(in the rows, 128 means zero)
Each row of numbers belongs to one of the elements below and depends on some of the facts about them. Some rows are named. Which element is each other row?

Some facts about the elements:
η: belongs to class; λ: refers to; Φ: is of sort
q_10 η stunil; q_109 η namo; q_114 η drudi; q_127 η namo; q_143 η namo; q_155 η stunil; q_164 η roklol
q_170 η drudi; q_174 η namo; q_177 η stunil; q_180 η drudi; q_187 η roklol; q_20 η roklol; q_206 η namo
q_21 η namo; q_216 η roklol; q_228 η stunil; q_232 η namo; q_24 η drudi; q_240 η namo; q_265 η namo
q_269 η stunil; q_27 η stunil; q_282 η drudi; q_284 η roklol; q_286 η namo; q_307 η namo; q_313 η namo
q_321 η namo; q_322 η roklol; q_329 η stunil; q_337 η stunil; q_344 η drudi; q_35 η stunil; q_359 η stunil
q_375 η namo; q_387 η stunil; q_39 η drudi; q_400 η namo; q_407 η namo; q_416 η namo; q_422 η namo
q_429 η stunil; q_434 η drudi; q_440 η stunil; q_445 η namo; q_446 η stunil; q_45 η roklol; q_456 η stunil
q_481 η stunil; q_49 η roklol; q_490 η stunil; q_492 η stunil; q_495 η roklol; q_502 η stunil; q_514 η namo
q_517 η stunil; q_518 η roklol; q_526 η namo; q_528 η drudi; q_539 η stunil; q_540 η stunil; q_542 η drudi
q_543 η namo; q_548 η drudi; q_568 η roklol; q_571 η roklol; q_577 η stunil; q_584 η roklol; q_590 η namo
q_593 η stunil; q_6 η stunil; q_602 η stunil; q_608 η stunil; q_616 η stunil; q_619 η drudi; q_631 η stunil
q_639 η namo; q_642 η namo; q_646 η roklol; q_650 η namo; q_653 η stunil; q_655 η stunil; q_666 η stunil
q_669 η stunil; q_675 η roklol; q_677 η namo; q_691 η drudi; q_692 η roklol; q_702 η drudi; q_704 η namo
q_708 η namo; q_710 η stunil; q_715 η stunil; q_722 η drudi; q_733 η roklol; q_739 η roklol; q_749 η namo
q_754 η roklol; q_762 η namo; q_763 η stunil; q_764 η stunil; q_773 η drudi; q_794 η stunil; q_795 η namo
q_798 η stunil; q_806 η namo; q_817 η drudi; q_838 η stunil; q_86 η stunil; q_860 η namo; q_875 η stunil
q_882 η namo; q_884 η stunil; q_886 η stunil; q_889 η drudi; q_9 η namo; q_904 η roklol; q_905 η namo
q_912 η stunil; q_92 η namo; q_935 η stunil; q_941 η stunil; q_954 η namo; q_960 η drudi; q_964 η namo
q_972 η stunil; q_978 η namo; q_979 η stunil; q_984 η namo; q_998 η roklol; q_10 λ q_375; q_127 λ q_170
q_143 λ q_240; q_155 λ q_749; q_164 λ q_860; q_170 λ q_539; q_174 λ q_935; q_177 λ q_905; q_180 λ q_798
q_187 λ q_677; q_20 λ q_164; q_206 λ q_675; q_21 λ q_764; q_216 λ q_180; q_228 λ q_286; q_232 λ q_710
q_24 λ q_445; q_265 λ q_440; q_269 λ q_669; q_27 λ q_650; q_282 λ q_666; q_286 λ q_269; q_307 λ q_24
q_321 λ q_608; q_322 λ q_20; q_329 λ q_337; q_337 λ q_313; q_344 λ q_429; q_359 λ q_542; q_375 λ q_282
q_387 λ q_514; q_407 λ q_456; q_429 λ q_838; q_434 λ q_708; q_440 λ q_526; q_445 λ q_889; q_481 λ q_979
q_49 λ q_773; q_490 λ q_27; q_492 λ q_875; q_514 λ q_886; q_517 λ q_265; q_518 λ q_639; q_528 λ q_359
q_539 λ q_114; q_540 λ q_284; q_542 λ q_806; q_543 λ q_481; q_548 λ q_528; q_568 λ q_540; q_577 λ q_35
q_584 λ q_884; q_590 λ q_960; q_593 λ q_321; q_602 λ q_543; q_616 λ q_400; q_619 λ q_329; q_646 λ q_593
q_650 λ q_492; q_653 λ q_187; q_655 λ q_502; q_666 λ q_715; q_675 λ q_548; q_677 λ q_763; q_691 λ q_206
q_692 λ q_964; q_704 λ q_904; q_708 λ q_739; q_710 λ q_517; q_715 λ q_941; q_722 λ q_655; q_739 λ q_9
q_749 λ q_568; q_754 λ q_387; q_762 λ q_602; q_763 λ q_228; q_764 λ q_642; q_794 λ q_691; q_795 λ q_10
q_798 λ q_143; q_806 λ q_978; q_838 λ q_174; q_86 λ q_344; q_860 λ q_590; q_875 λ q_795; q_884 λ q_86
q_886 λ q_984; q_889 λ q_653; q_9 λ q_109; q_904 λ q_762; q_905 λ q_49; q_912 λ q_177; q_92 λ q_619
q_935 λ q_998; q_941 λ q_518; q_960 λ q_722; q_964 λ q_584; q_978 λ q_704; q_979 λ q_322; q_984 λ q_794
q_10 Φ c; q_109 Φ d; q_114 Φ c; q_127 Φ d; q_143 Φ d; q_155 Φ c; q_164 Φ b
q_170 Φ a; q_174 Φ c; q_177 Φ b; q_180 Φ c; q_187 Φ d; q_20 Φ a; q_206 Φ a
q_21 Φ a; q_216 Φ a; q_228 Φ b; q_232 Φ c; q_24 Φ a; q_240 Φ d; q_265 Φ b
q_269 Φ a; q_27 Φ c; q_282 Φ b; q_284 Φ b; q_286 Φ d; q_307 Φ d; q_313 Φ d
q_321 Φ b; q_322 Φ c; q_329 Φ d; q_337 Φ a; q_344 Φ d; q_35 Φ a; q_359 Φ c
q_375 Φ b; q_387 Φ a; q_39 Φ d; q_400 Φ b; q_407 Φ a; q_416 Φ d; q_422 Φ a
q_429 Φ a; q_434 Φ b; q_440 Φ a; q_445 Φ c; q_446 Φ d; q_45 Φ c; q_456 Φ b
q_481 Φ b; q_49 Φ a; q_490 Φ a; q_492 Φ d; q_495 Φ d; q_502 Φ c; q_514 Φ d
q_517 Φ b; q_518 Φ d; q_526 Φ d; q_528 Φ c; q_539 Φ a; q_540 Φ c; q_542 Φ c
q_543 Φ c; q_548 Φ b; q_568 Φ a; q_571 Φ a; q_577 Φ b; q_584 Φ a; q_590 Φ d
q_593 Φ b; q_6 Φ a; q_602 Φ c; q_608 Φ a; q_616 Φ d; q_619 Φ c; q_631 Φ b
q_639 Φ b; q_642 Φ c; q_646 Φ b; q_650 Φ a; q_653 Φ a; q_655 Φ b; q_666 Φ b
q_669 Φ d; q_675 Φ c; q_677 Φ c; q_691 Φ b; q_692 Φ a; q_702 Φ a; q_704 Φ b
q_708 Φ c; q_710 Φ b; q_715 Φ d; q_722 Φ a; q_733 Φ b; q_739 Φ b; q_749 Φ b
q_754 Φ b; q_762 Φ d; q_763 Φ c; q_764 Φ d; q_773 Φ c; q_794 Φ a; q_795 Φ c
q_798 Φ c; q_806 Φ a; q_817 Φ c; q_838 Φ c; q_86 Φ a; q_860 Φ c; q_875 Φ c
q_882 Φ c; q_884 Φ d; q_886 Φ b; q_889 Φ b; q_9 Φ a; q_904 Φ a; q_905 Φ d
q_912 Φ d; q_92 Φ a; q_935 Φ b; q_941 Φ b; q_954 Φ b; q_960 Φ d; q_964 Φ c
q_972 Φ c; q_978 Φ d; q_979 Φ c; q_984 Φ b; q_998 Φ b

Some rows with their names:
[122 124 135 137 127 143 104 121 152 126 132 140 111 135 151 111 147 119
 128 138 141 133 116 121 125 135 150 115  86 124 135  94 116  86 138 149] -> q_174
[138 124 138 147 130 143 104 118 138 123 145 137 128 147 138 114 141 122
 122 147 133 123 115 115 129 142 161 122  98 139 132 104 128  98 136 151] -> q_838
[142 130 134 120 121 113 117 128 148 131 113 132 110 109 106 124 129 115
 141 124 142 142 127 139 141 123 138 137 118 139 143 119  95 109 135 128] -> q_984
[132 124 137 136 138 132 126 139 146 134 115 130 157 147 125 127 128 136
 132 130 118 102 136 122 112 170 134 121 129 103 133 132 148 118 117 125] -> q_359
[103 132 132 119 120 124 115 134 155 111 134 132 118 141 159 141 156 135
 115 122 114 133 125 131 120 129 117 117 153 110 142 142 131 117 124 122] -> q_677
[126 133 102 124 117 135 137 128 131 131 140 130 139 127  83 133 127 122
 137 136 123 127 139 130 140 119 124 138 118 139 130 117 131 160 142  98] -> q_691
[165 108 126 133 154 126 131 129 152 113 110  99 151 145 102 138 129 121
 167 122 138 111 128 112 115 163 130 137 119  77 138 152 155 111 113 103] -> q_155
[174 109 120 124 133 104 137 104 111 107 133  93 101 116  93 139 137 105
 152 107 129 135 124 134 148 143  96 167 170  93 152 179 141 137  98  92] -> q_577
[157 106 109 159 142 112 182 156 160  88  47  81 105 102  57 117 139  90
 158  79 121 150 107 167  89 195  81 208 210  38 148 189 129 143 111 102] -> q_407
[146 124 137 142 116 119 117 123 127 137 121 137 111 114 104 121 125 120
 125 130 139 136 123 130 142 135 145 139 118 150 139 109 118 113 132 138] -> q_733
[191 109 117 130 174 132 153 103 101 145 112  79 133 108 119 124  85 107
 193 110 154 113 136 103 143 131 114 135 103 101 127 157 144 125 107 104] -> q_616
[119 139 123 110 134 111 130 124 108 137 117 119 114 112 172 136 112 126
 132 116 132 131 128 126 153  92 105 119 144 141 127 139 111 135 128 119] -> q_416
[120 130 132 102 117 109 120 120 130 133 139 134 108 113 143 139 138 138
 129 119 131 135 140 136 145 112 112 117 146 129 141 139 115 132 120 123] -> q_704
[129 130 138 116 120 110 122 118 113 138 149 136 123 130 132 136 133 137
 118 122 125 128 136 134 149 126 123 128 158 135 135 143 130 132 114 126] -> q_481
[131 128 134 116 122 112 120 117 111 132 149 129 124 125 131 137 131 134
 119 122 125 123 143 128 149 119 122 129 150 134 134 144 130 133 114 121] -> q_631
[155 137 133 102 132 101 119 132 112 120 114 104 135 127 134 167 109 127
 141 132 139 117 106 120 161  80 117 144 157 136 133 173 125 138 117  99] -> q_912
[130 123 132 108 126 116 124 110 112 134 164 136 116 117 142 129 131 134
 133 120 128 125 144 126 148 123 118 111 135 139 128 139 135 128 114 119] -> q_282
[115 120 129 113 124 129 122 125 137 103 137 126 114 124 154 138 147 138
 120 118 131 137 125 139 103 107 117 116 143 108 124 146 130 116 120 130] -> q_422
[118 136 107 125 116 138 140 132 123 140 135 135 143 136  86 129 126 124
 117 135 112 138 143 135 141 129 127 139 128 148 131 113 124 168 142 116] -> q_228

Rows to name:
No name comes twice in this set of rows, the named rows included.
[108 165 151  81 108  85 102 176 158 112  85 131 148 127 141 189 108 146
 108 138 134 117 104 143 157  59 127 138 187 157 134 158  96 139 137 108] : q_127
[121 113  89 178 139 160 176 110  94 115 139 115 102 126  91  84 144 101
 118 108 105 162 126 141  99 176  99 159 139 104 120 127 135 172 130 135] : q_35
[ 92 127 125 125 126 129 133 105 102 165 160 159  92 107 179  95 129 136
 112 104 119 142 166 134 139 137 108  90 135 139 129 109 120 127 119 147] : q_639

Now the same elements, written a new way:
Some elements and their rows:
[179 147 141 146 113 142 159 133 120 163 109 162  99 141 158 165  98 112
 133 126 159 121 105 130 120 155  95 139] -> q_650
[172 137 148 161 127 153 155 134 144 191 112 155  86 138 142 145 150 121
 132 124 144 117 125 120  94 147 116 113] -> q_492
[179 169 150 140  94 142 152 138 115 172  94 156 108 133 145 161 156 104
 164 148 178 117 102 130 110 151 121 160] -> q_692
[185 160 160 146 120 147 145 135 105 228  89 145  98 139 172 147 121 110
 162 130 135 116 118 138 106 138 120 124] -> q_307
[156 154 127 146 123 127 163 132 136 110 116 157 105 132 145 158 159 120
 151 185 149 104 108 130 114 156 117 122] -> q_733
[169 158 127 150 117 129 166 132 119 118 113 154 107 134 136 164 139 107
 133 142 170 112 108 123 110 153 106 160] -> q_49
[172 138 141 159 130 141 158 132 122 172 114 147  83 136 137 143 145 118
 120 126 140 115 125 123  94 133 117 127] -> q_884
[164 143 130 144 125 136 160 131 129 134 118 162  96 142 163 159 113 124
 142 168 137 112 111 136 124 155 103 102] -> q_375
[164 142 167 164 129 148 154 133 138 124 123 151  91 135 128 165 140 100
 137 145 155 129 134 130 106 138 113 118] -> q_972
[155 148 151 154 165 132 159 134 133 156 110 160 101 145 143 146 128 116
 110 129 125 114 117 125  97 154 113 140] -> q_39
[168 145 127 138 122 125 161 130  94 132 116 154  89 138 155 157 109 115
 131 178 131 109 112 143 121 134 110 119] -> q_321
[160 127 132 153 118 139 161 133 141 113 130 172  81 137 136 153 148 126
 132 168 146 114 116 126 113 152 111 103] -> q_941
[163 132 134 148 110 139 158 134 132 128 125 170  81 138 135 152 148 124
 136 176 147 115 117 130 113 144 116 110] -> q_631
[164 154 169 157 143 145 154 130 133 134 114 147 106 139 157 171 100 103
 140 140 145 127 128 135 120 148 103 109] -> q_795
[148 125 123 162 143 153 169 129 212  95 136 190 117 145 170 167 107 146
 133 135 139 116 115 115 130 208  78  67] -> q_400
[161 129 133 149 114 141 160 134 139 122 129 170  82 137 136 151 149 125
 138 167 148 115 117 128 112 151 111 103] -> q_666
[166 163 142 134 106 128 152 136 108 155 100 152 101 133 149 153 171 110
 177 197 155 107 105 140 113 141 132 130] -> q_646
[138 136 143 159 155 126 145 134 122  72 115 156 115 140 131 151 133 101
 146 132 139 146 134 151 104 156 102 146] -> q_542
[173 182 129 134 164 129 149 128  82  94 120 217  79 129 163 137 134  95
 195 154 140 113 102 127 126 145  88  86] -> q_984

Name these rows:
No name comes twice in this set of rows, the named rows included.
[164 132 161 153  90 178 144 142 196 176 113 201 105 140 160 155 168 141
 191 150 165 125 111 123 118 189 110  73] : q_577
[158 127 101 157  90 124 164 131 135 106 108 130 125 133 137 160 146 121
 135 130 166 129 116 141 106 166 108 177] : q_904
[186 147 166 143  78 160 144 143 124 205 101 179  88 139 144 156 145 114
 163 125 178 128 107 130 109 151 115 136] : q_490
[168 123 103 149 102 124 159 130 105 112 111 151 112 137 154 153  99 116
 149 110 152 138 116 150 114 158  87 154] : q_806
[190 168 149 135 127 116 153 131  33 209  88 114  76 135 152 140 109  92
 131 158 122 106 119 151  99  91 131 158] : q_127
[178 139 135 149 109 131 162 134  96 141 120 155  75 137 125 156 131 106
 108 132 165 119 114 129 105 127 109 157] : q_440
[166 140 119 162 166 122 174 123 113 133 122 133  94 140 152 151  94 116
  85 124 117 109 124 124 104 140  98 126] : q_240
[155 161 157 161 141 136 158 130 134 101 115 138 115 132 137 171 149  97
 143 158 158 120 127 128 109 149 113 130] : q_45
[187 147 130 140 107 108 163 132  36 137 115 134  57 132 111 151 127  90
  92 154 155 113 113 140 100  87 121 187] : q_539
[149 156 176 152 165 131 152 135 122 113 116 155 100 145 134 165 117  95
 115 154 140 125 128 137 109 142 114 140] : q_180
[140 145 152 162 186 121 163 130 134  67 131 151  98 144 122 168 106 100
  82 147 131 125 128 129 107 146 102 141] : q_773
[161 118 120 162 115 132 161 128 133 162 104 115 117 142 160 149 106 132
 123 118 124 126 130 147 102 157 108 137] : q_762
[158 144 149 147 108 135 174 134 167 163 116 121 103 145 146 184 134 135
  92 212 147  89 107 123 118 155 135 128] : q_164
[181 168 134 147 140 138 151 133  91 104 124 220  68 127 129 136 154  88
 178 111 172 126 106 116 107 139  85 127] : q_794
[153 171 139 157 156 129 150 127 108  54 116 167 115 123 138 151 168  86
 192 136 160 131 130 133 108 150 100 124] : q_675

The same elements again, as new rows of numbers:
Known rows:
[115 124  97 137 108 127  65 128 123 107 115  95 137 117 114 130 132 149
 124 125 134 119 141 135 123 117 124 163] -> q_481
[138 129 141 122 116 138 138 126 122 135 123 102 127 124 135 133 122 134
 140 130 107 137 123 139 130 142 122 121] -> q_884
[145 126 135 128 127 140 146 127 126 140 128 118 126 119 136 132 133 129
 147 129 116 131 123 127 127 120 117 130] -> q_143
[129 123 135 122 117 136 130 123 133 142 113 111 124 124 136 137 135 134
 157 129 110 134 125 129 122 119 124 118] -> q_39
[100 124 130 122 118 119 106 143 136 105  96 144 133 135 131 130 163 144
  79 120 147 127 140 115 118  71 126 150] -> q_542
[114 124 105 132 113 130 105 132 124 120 106 129 137 115 117 120 155 152
 100 119 155 110 139 121 126  97 115 164] -> q_704
[123 133 126 121 124 127 159 132 141 142 147 115 125 143 118 131 130 114
 121 131 131 129 125 121 129 148 134 123] -> q_568
[130 122  88 146 132 125  39 121 128 105 130 105 134 113 119 130 107 123
 179 135 122 126 138 148 122 100 135 152] -> q_655
[142 126 134 130 127 142 141 132 129 137 130 128 125 123 138 132 137 132
 157 131 117 130 125 125 129 122 116 127] -> q_313
[143 131 140 111 127 118 159 115 123 144 146  73 128 127 112 131 107 112
  95 123 111 138 117 131 130 166 127 117] -> q_490
[124 132 117 133 123 130 153 113 122 141 117 126 129 121 127 122 116 128
 120 124 140 120 125 135 126 151 139 127] -> q_646
[124 126 139 132 136 121 122 126 129 118 124 145 123 132 139 136 127 132
 122 125 125 133 129 116 122 133 137 115] -> q_619
[133 133 146 133 134 123 134 128 118 112 135 139 125 133 140 134 111 132
 107 126 121 136 126 126 130 161 135 116] -> q_10
[128 133 127 119 125 124 165 127 138 145 145 100 127 138 116 132 126 110
 111 129 130 132 123 122 127 147 134 125] -> q_216
[144 129 138 136 146 122 143 125 120 117 135 136 127 121 138 133 121 123
  99 122 129 132 124 115 125 128 129 130] -> q_232
[141 126 134 130 127 142 141 132 129 137 129 127 125 123 138 131 137 132
 156 131 117 129 125 126 129 123 116 126] -> q_109
[129 131 140 133 132 122 122 132 120 107 131 139 128 134 138 132 119 133
 106 127 125 135 129 127 129 142 134 124] -> q_798
[135 129 136 140 145 127 129 135 125 113 139 162 125 130 141 132 129 129
 121 127 134 128 129 113 129 130 129 128] -> q_642
[104 128 109 120 103 126 127 146 146 123 131  86 135 142 106 136 160 133
  85 126 144 125 139 115 122 106 123 165] -> q_904

Name these rows:
No name comes twice in this set of rows, the named rows included.
[128 117  97 133 137 118  51 129 153 118 149  82 127 130 110 145 127 107
 185 138 112 135 136 125 116  87 132 143] : q_722
[152 118  99 144 133 136  70 130 137 114 137  72 132 108 127 148 129 118
 183 136 107 137 132 131 115  69 117 167] : q_590
[132 131 130 126 114 140 160 128 133 141 121 105 128 128 137 136 131 127
 136 131 119 134 124 133 123 125 129 132] : q_495
[125 133 132 137 132 125 149 132 129 116 130 138 127 135 140 136 124 125
 101 127 136 133 128 120 122 136 141 131] : q_45
[132 125 139 121 119 137 138 121 132 145 116 112 122 125 137 136 132 136
 157 129 108 134 123 127 123 134 125 112] : q_344
[125 123 122 121 105 138 124 144 132 124 106 101 136 120 126 133 167 146
 104 124 134 126 136 121 122  70 105 168] : q_978
[129 124 113 143 127 123  86 141 129  92 130 109 135 121 128 143 147 140
  91 122 137 129 140 107 117  92 120 173] : q_543
[124 128 103 148 124 123  87 138 136  92 134  92 134 127 130 151 132 129
 107 128 133 135 139 117 112  98 136 171] : q_322
[114 126 119 114 118 124 127 147 141 126 128 117 135 135 108 124 168 131
  88 124 148 121 137 113 128  82 110 158] : q_806
[106 128 132 122 118 119 110 149 128  96 102 146 138 137 131 124 152 141
  64 123 148 129 139 129 125  73 125 155] : q_359
[131 122 105 151 141 120  38 139 134  81 143 114 132 127 132 145 114 119
 159 139 118 139 140 134 118  87 136 156] : q_502
[101 124 133 119 124 117 112 141 137 109  93 159 133 135 134 125 160 137
  83 122 149 127 138 121 119  58 128 144] : q_528

